Below are the code and all the weights of a small trained network. Each question names an input and a class and asks about switching units off, where a switched-off unit gives its printed mean instead of its output.

import numpy as np


def w(rows, s, z=0):
    codes = np.array(rows[::2]) - 128.0
    scale = np.full(codes.shape[1], s)
    scale[-1] = z or s
    return codes * scale


def norm(h):
    return h / np.sqrt((h * h).mean(-1, keepdims=True) + 1e-5)


def f(y):
    return y / 2 * (1 + np.tanh(0.7978845608 * (y + 0.044715 * y**3)))


def log_softmax(a):
    a = a - a.max(-1, keepdims=True)
    return a - np.log(np.exp(a).sum(-1, keepdims=True))


def net(x, mask):
    res = np.array(x, float).reshape(1, 5) / 4 @ E
    u = 0
    for l in range(2):
        y = f(norm(res) @ A[l][:, :-1].T + A[l][:, -1])
        res = res + np.where(mask[u : u + 6], y, B[l][:, -1]) @ B[l][:, :-1]
        u += 6
    return log_softmax(norm(res)[-1] @ U[:, :-1].T + U[:, -1])


A, B = {}, {}
E = w([
[244,119,164],'x0',
[133,118,129],'x1',
[178,80,170],'x2',
[89,130,126],'x3',
[31,189,2],'x4',
],0.002)
A[0] = w([
[142,105,104,2],'0.n1',
[74,88,126,212],'0.n2',
[171,148,100,123],'0.n3',
[144,153,84,235],'0.n4',
[84,146,95,50],'0.n5',
[188,57,254,104],'0.n6',
],0.0049,0.00092)
B[0] = w([
[199,143,145,113],'0.n1',
[189,254,77,150],'0.n2',
[161,50,182,133],'0.n3',
[114,70,95,147],'0.n4',
[106,163,135,133],'0.n5',
[143,166,211,254],'0.n6',
],0.0038,0.0033)
A[1] = w([
[127,129,120,59],'1.n1',
[179,160,95,112],'1.n2',
[153,127,157,1],'1.n3',
[14,172,74,31],'1.n4',
[158,148,255,106],'1.n5',
[145,94,157,33],'1.n6',
],0.0071,0.0011)
B[1] = w([
[127,130,137,120],'1.n1',
[105,53,139,130],'1.n2',
[29,188,176,133],'1.n3',
[57,218,104,221],'1.n4',
[110,112,254,252],'1.n5',
[66,132,108,135],'1.n6',
],0.0051,0.0048)
U = w([
[171,42,69,1],'0',
[142,79,254,240],'1',
[54,189,29,227],'2',
],0.0095,0.0026)

Each question gives the input, the list of numbers given to net, and the class t.
The units are the neurons (one row each of A and B). Each row of codes is followed by its name. A weight is (code - 128) times the scale printed after its matrix; where a second scale follows, it is the last column's (A, B and U).
mask holds one flag per neuron, layer by layer. A switched-off neuron (its flag False) gives its mean, the last column of its row in B, instead of its output. The means were averaged over made-up inputs and are rounded, as every weight is.
A unit's drop is (log p(t) with every unit on - log p(t) with that unit switched off) / (log p(t) with every unit on - log p(t) with every unit switched off).
The circuit of an input: a set's keep is (log p(t) with only the set's units on - log p(t) with every unit switched off) / (log p(t) with every unit on - log p(t) with every unit switched off). Starting from all 12 units, units are removed one at a time, each time the one whose removal leaves the highest keep (on an exact tie, the one counted first), for as long as the keep stays at least 0.8.
circuit, biggest first: the units of the circuit, biggest drop first
top k neurons: the k neurons with the biggest drops, biggest first
top k neurons in layer l: the k neurons of layer l with the biggest drops, biggest first
drop of u: that unit's drop, to one decimal
input [-8,-6,-5,-1,-7], class 2: top 4 neurons in layer 0 => (0.n6; 0.n3; 0.n2; 0.n1)
input [7,-1,7,7,8], class 0: top neuron in layer 0 => (0.n3)
input [6,1,3,-5,6], class 0: circuit, biggest first => (1.n5; 1.n4)
input [5,2,4,0,5], class 0: circuit, biggest first => (0.n6; 1.n5; 1.n4)
input [5,4,-5,-3,3], class 0: top 3 neurons => (1.n5; 1.n4; 0.n3)
input [-1,0,4,-6,3], class 0: top 3 neurons in layer 0 => (0.n6; 0.n3; 0.n1)
input [7,0,6,0,6], class 0: top 3 neurons => (0.n6; 1.n5; 1.n4)
input [-2,1,-1,4,-2], class 2: top 3 neurons => (0.n6; 1.n5; 0.n3)
input [0,-4,-4,8,-2], class 2: circuit, biggest first => (0.n6; 1.n5)
input [-8,1,-1,4,-4], class 2: drop of 0.n4 => 0.0
